Below is a small trained network, with its code and all its weights. Each question gives an input and a class and asks what happens when units are switched off, that is, made to give their printed mean instead of their output.

import numpy as np


def w(rows, s, z=0):
    codes = np.array(rows[::2]) - 128.0
    scale = np.full(codes.shape[1], s)
    scale[-1] = z or s
    return codes * scale


def f(y):
    return y / 2 * (1 + np.tanh(0.7978845608 * (y + 0.044715 * y**3)))


def log_softmax(a):
    a = a - a.max(-1, keepdims=True)
    return a - np.log(np.exp(a).sum(-1, keepdims=True))


def net(x, mask):
    res = np.array(x, float).reshape(1, 6) / 4 @ E
    y = f(res @ A[0][:, :-1].T + A[0][:, -1])
    res = res + np.where(mask, y, B[0][:, -1]) @ B[0][:, :-1]
    return log_softmax(res[-1] @ U[:, :-1].T + U[:, -1])


A, B = {}, {}
E = w([
[181,83,255,217,136,201],'x0',
[13,173,146,154,210,192],'x1',
[69,47,110,172,8,105],'x2',
[85,60,161,85,191,38],'x3',
[125,173,211,136,42,21],'x4',
[137,135,164,27,87,163],'x5',
],0.0069)
A[0] = w([
[207,219,88,112,88,136,217],'N1',
[56,148,62,92,199,180,109],'N2',
[120,115,141,122,6,155,112],'N3',
[232,168,183,69,147,220,253],'N4',
[102,96,124,203,178,140,219],'N5',
[112,132,160,69,139,30,119],'N6',
[120,70,119,143,1,146,164],'N7',
[224,134,118,81,145,179,107],'N8',
[108,92,61,67,119,37,107],'N9',
[117,140,108,227,195,146,217],'N10',
[37,182,95,83,162,168,192],'N11',
],0.0083,0.004)
B[0] = w([
[103,162,155,173,64,34,223],'N1',
[59,234,146,153,118,183,222],'N2',
[131,209,91,224,181,183,201],'N3',
[58,17,249,113,186,98,255],'N4',
[135,72,137,198,163,97,209],'N5',
[144,56,132,54,123,92,185],'N6',
[167,196,98,255,168,144,237],'N7',
[107,15,195,79,100,159,178],'N8',
[190,76,12,55,190,178,218],'N9',
[196,60,98,193,209,128,222],'N10',
[40,193,189,164,132,157,228],'N11',
],0.0073,0.0071)
U = w([
[92,220,181,248,120,111,232],'0',
[62,136,152,98,176,225,23],'1',
[129,16,255,124,125,58,252],'2',
[151,172,87,16,79,36,148],'3',
[158,57,80,47,117,196,3],'4',
[241,48,31,207,198,145,97],'5',
],0.0073,0.0051)

Each question gives the input, the list of numbers given to net, and the class t.
The units are the neurons (one row each of A and B). Each row of codes is followed by its name. A weight is (code - 128) times the scale printed after its matrix; where a second scale follows, it is the last column's (A, B and U).
mask holds one flag per neuron, in row order. A switched-off neuron (its flag False) gives its mean, the last column of its row in B, instead of its output. The means were averaged over made-up inputs and are rounded, as every weight is.
A unit's drop is (log p(t) with every unit on - log p(t) with that unit switched off) / (log p(t) with every unit on - log p(t) with every unit switched off).
The circuit of an input: a set's keep is (log p(t) with only the set's units on - log p(t) with every unit switched off) / (log p(t) with every unit on - log p(t) with every unit switched off). Starting from all 11 units, units are removed one at a time, each time the one whose removal leaves the highest keep (on an exact tie, the one counted first), for as long as the keep stays at least 0.8.
units of the circuit, in order: the units of the circuit, biggest drop first
top k neurons: the k neurons with the biggest drops, biggest first
drop when u is switched off: that unit's drop, to one decimal
input [0,1,-6,-7,-8,4], class 2: units of the circuit, in order -> N4
input [-8,3,-1,7,-2,-7], class 1: units of the circuit, in order -> N2, N11, N9
input [-1,-1,0,2,4,-6], class 5: units of the circuit, in order -> N4, N11
input [4,3,3,-3,1,-5], class 5: units of the circuit, in order -> N10, N11
input [-5,4,-5,4,5,3], class 3: units of the circuit, in order -> N6, N4, N5
input [-3,7,5,5,0,5], class 1: units of the circuit, in order -> N1, N9, N2
input [-2,-7,-3,-1,-6,-3], class 2: units of the circuit, in order -> N8, N7, N3
input [-8,5,8,4,0,3], class 1: units of the circuit, in order -> N11, N9
input [-8,-6,5,8,-3,2], class 4: units of the circuit, in order -> N9, N6
input [-1,-3,0,8,6,-3], class 3: units of the circuit, in order -> N4, N9, N10
input [-6,-5,8,7,-6,5], class 5: top 2 neurons -> N7, N9
input [-2,-6,4,2,5,-7], class 5: top 2 neurons -> N9, N7
input [8,7,-8,-7,-8,3], class 2: top 2 neurons -> N4, N8
input [4,2,-8,-4,-6,-6], class 2: top 2 neurons -> N4, N8
input [-8,-6,-6,1,-1,-8], class 3: top 2 neurons -> N7, N1
input [8,7,-1,-1,7,5], class 2: top neuron -> N4
input [-4,4,-8,2,-8,-6], class 0: top 3 neurons -> N2, N11, N9
input [-7,-6,5,3,8,-7], class 5: top 2 neurons -> N9, N7
input [-3,2,-7,8,0,-8], class 5: top 2 neurons -> N10, N4
input [-1,-8,5,6,2,-5], class 5: drop when N9 is switched off -> 0.1
